Here is a tiny trained network, its code and every weight. The questions are about switching its units off for an input and a target symbol, where a switched-off unit gives its printed mean instead of its output.

import numpy as np


def w(rows, s, z=0):
    codes = np.array(rows[::2]) - 128.0
    scale = np.full(codes.shape[1], s)
    scale[-1] = z or s
    return codes * scale


def f(y):
    return y / 2 * (1 + np.tanh(0.7978845608 * (y + 0.044715 * y**3)))


def softmax(a):
    e = np.exp(a - a.max(-1, keepdims=True))
    return e / e.sum(-1, keepdims=True)


def log_softmax(a):
    a = a - a.max(-1, keepdims=True)
    return a - np.log(np.exp(a).sum(-1, keepdims=True))


def net(x, mask):
    ids = ['ΔΞΣΨΩαβγεζηθμ'.index(c) for c in x.split()]
    T = len(ids)
    res = E[ids] + P[:T]
    q, k, v = (res @ M[0].T for M in (Q, K, V))
    z = softmax(np.where(np.tri(T) > 0, q @ k.T / 2**0.5, -1e9)) @ v
    res = res + np.where(mask[0], z, O[0][:, -1]) @ O[0][:, :-1]
    y = f(res @ A[0][:, :-1].T + A[0][:, -1])
    res = res + np.where(mask[1:17], y, B[0][:, -1]) @ B[0][:, :-1]
    return log_softmax(res[-1] @ U[:, :-1].T + U[:, -1])


Q, K, V, O, A, B = {}, {}, {}, {}, {}, {}
E = w([
[73,105,142,128,251],'Δ',
[175,124,112,151,125],'Ξ',
[117,139,157,67,95],'Σ',
[146,95,86,145,111],'Ψ',
[164,122,115,140,118],'Ω',
[116,100,112,94,94],'α',
[148,169,169,91,116],'β',
[144,131,127,119,110],'γ',
[178,100,86,170,130],'ε',
[131,137,143,87,102],'ζ',
[188,131,114,171,139],'η',
[115,64,72,118,95],'θ',
[181,168,162,125,133],'μ',
],0.016)
P = w([
[186,78,138,127,1],'0',
[205,134,33,51,237],'1',
[214,131,55,58,189],'2',
[202,108,75,69,146],'3',
[205,98,84,71,111],'4',
[205,74,105,71,78],'5',
],0.0057)
Q[0] = w([
[252,109,102,49,75],'h0',
[200,91,99,79,100],'h0',
],0.016)
K[0] = w([
[164,118,176,166,4],'h0',
[142,107,144,159,38],'h0',
],0.015)
V[0] = w([
[33,108,118,20,88],'h0',
[144,1,6,172,114],'h0',
],0.0084)
O[0] = w([
[86,223,4,82,73,182],'h0',
[67,174,166,245,124,252],'h0',
],0.011,0.0022)
A[0] = w([
[175,123,122,62,104,127],'n0',
[143,158,141,127,131,231],'n1',
[121,139,132,115,112,115],'n2',
[184,138,62,59,87,48],'n3',
[146,144,125,137,157,254],'n4',
[113,183,198,100,106,161],'n5',
[150,187,178,89,85,227],'n6',
[156,2,207,126,198,130],'n7',
[110,232,26,145,65,99],'n8',
[2,144,166,197,169,120],'n9',
[154,154,124,135,166,254],'n10',
[190,126,145,63,90,111],'n11',
[95,68,184,165,163,102],'n12',
[31,177,88,154,164,204],'n13',
[180,85,166,127,163,106],'n14',
[113,110,123,177,130,194],'n15',
],0.0089,0.0064)
B[0] = w([
[144,122,88,150,178,221],'n0',
[128,69,104,129,81,209],'n1',
[133,138,110,136,140,128],'n2',
[170,181,144,234,197,234],'n3',
[100,50,152,121,53,227],'n4',
[165,110,82,188,146,160],'n5',
[157,84,44,135,126,238],'n6',
[147,206,190,29,140,220],'n7',
[135,243,144,50,118,253],'n8',
[118,149,60,200,254,190],'n9',
[106,50,145,113,67,233],'n10',
[138,118,103,131,188,215],'n11',
[157,228,185,152,172,161],'n12',
[12,108,112,96,140,207],'n13',
[139,146,155,60,161,167],'n14',
[86,136,170,178,102,177],'n15',
],0.0079,0.0068)
U = w([
[50,78,130,78,204,117],'Δ',
[144,119,177,136,80,218],'Ξ',
[173,237,97,115,181,3],'Σ',
[88,51,106,221,124,143],'Ψ',
[127,52,156,143,50,219],'Ω',
[89,168,122,50,34,181],'α',
[180,65,75,168,200,170],'β',
[113,3,89,115,22,176],'γ',
[147,177,156,193,205,55],'ε',
[162,146,98,132,94,155],'ζ',
[158,205,193,89,138,25],'η',
[67,173,98,148,157,66],'θ',
[158,80,145,21,132,98],'μ',
],0.0069,0.0035)

Each question gives the input, a string of symbols that net reads in full, and the target symbol t.
The units are the heads (2 rows each of Q, K, V and O) and the neurons (one row each of A and B). Each row of codes is followed by its name. A weight is (code - 128) times the scale printed after its matrix; where a second scale follows, it is the last column's (O, A, B and U).
mask holds one flag per unit, heads first, then neurons. A switched-off unit (its flag False) gives its mean, the last column of its rows in O or B, instead of its output. The means were averaged over made-up inputs and are rounded, as every weight is.
A unit's drop is (log p(t) with every unit on - log p(t) with that unit switched off) / (log p(t) with every unit on - log p(t) with every unit switched off).
The circuit of an input: a set's keep is (log p(t) with only the set's units on - log p(t) with every unit switched off) / (log p(t) with every unit on - log p(t) with every unit switched off). Starting from the 12 units with the biggest drops (on a tie, the unit counted first), units are removed one at a time, each time the one whose removal leaves the highest keep (on an exact tie, the one counted first), for as long as the keep stays at least 0.8.
circuit, biggest first: the units of the circuit, biggest drop first
k most important neurons: the k neurons with the biggest drops, biggest first
drop of u: that unit's drop, to one decimal
input θ β Σ, target θ: 3 most important neurons	[n9 n13 n8]
input ε Ξ Ξ Σ, target ε: circuit, biggest first	[h0 n9]
input η ε Ω ε γ θ, target η: circuit, biggest first	[h0 n7 n12]
input μ ε Ψ β Ξ ζ, target μ: circuit, biggest first	[h0 n7]
input Δ β Σ β α, target α: 2 most important neurons	[n8 n9]
input β γ α ε β γ, target β: most important neuron	[n3]
input β γ Ξ ε β Ξ, target β: 2 most important neurons	[n3 n8]
input ε Ψ ε Ξ α, target ε: circuit, biggest first	[h0 n12]
input η Ψ β μ, target η: 3 most important neurons	[n7 n12 n14]
input Σ Σ α ζ μ, target Σ: circuit, biggest first	[h0 n3]
input η Ψ β ε, target η: 2 most important neurons	[n7 n12]
input Δ Σ β Σ α Ψ, target Ψ: 2 most important neurons	[n7 n9]
input θ Ψ Ψ μ α μ, target θ: circuit, biggest first	[h0 n13]
input β Σ Ω, target β: circuit, biggest first	[h0 n3 n8 n0]
input Σ γ Σ θ ε α, target Σ: circuit, biggest first	[h0 n3 n8]
input η β α, target η: circuit, biggest first	[h0 n7 n12]
input β β γ Ψ η, target β: 2 most important neurons	[n3 n8]
input η α Ψ β γ, target η: 2 most important neurons	[n7 n12]
input Ψ μ μ, target Ψ: drop of n7	0.1
input α Ω Ω β β, target α: drop of n5	-0.1
input μ Ξ γ Ω γ, target μ: drop of h0	1.2
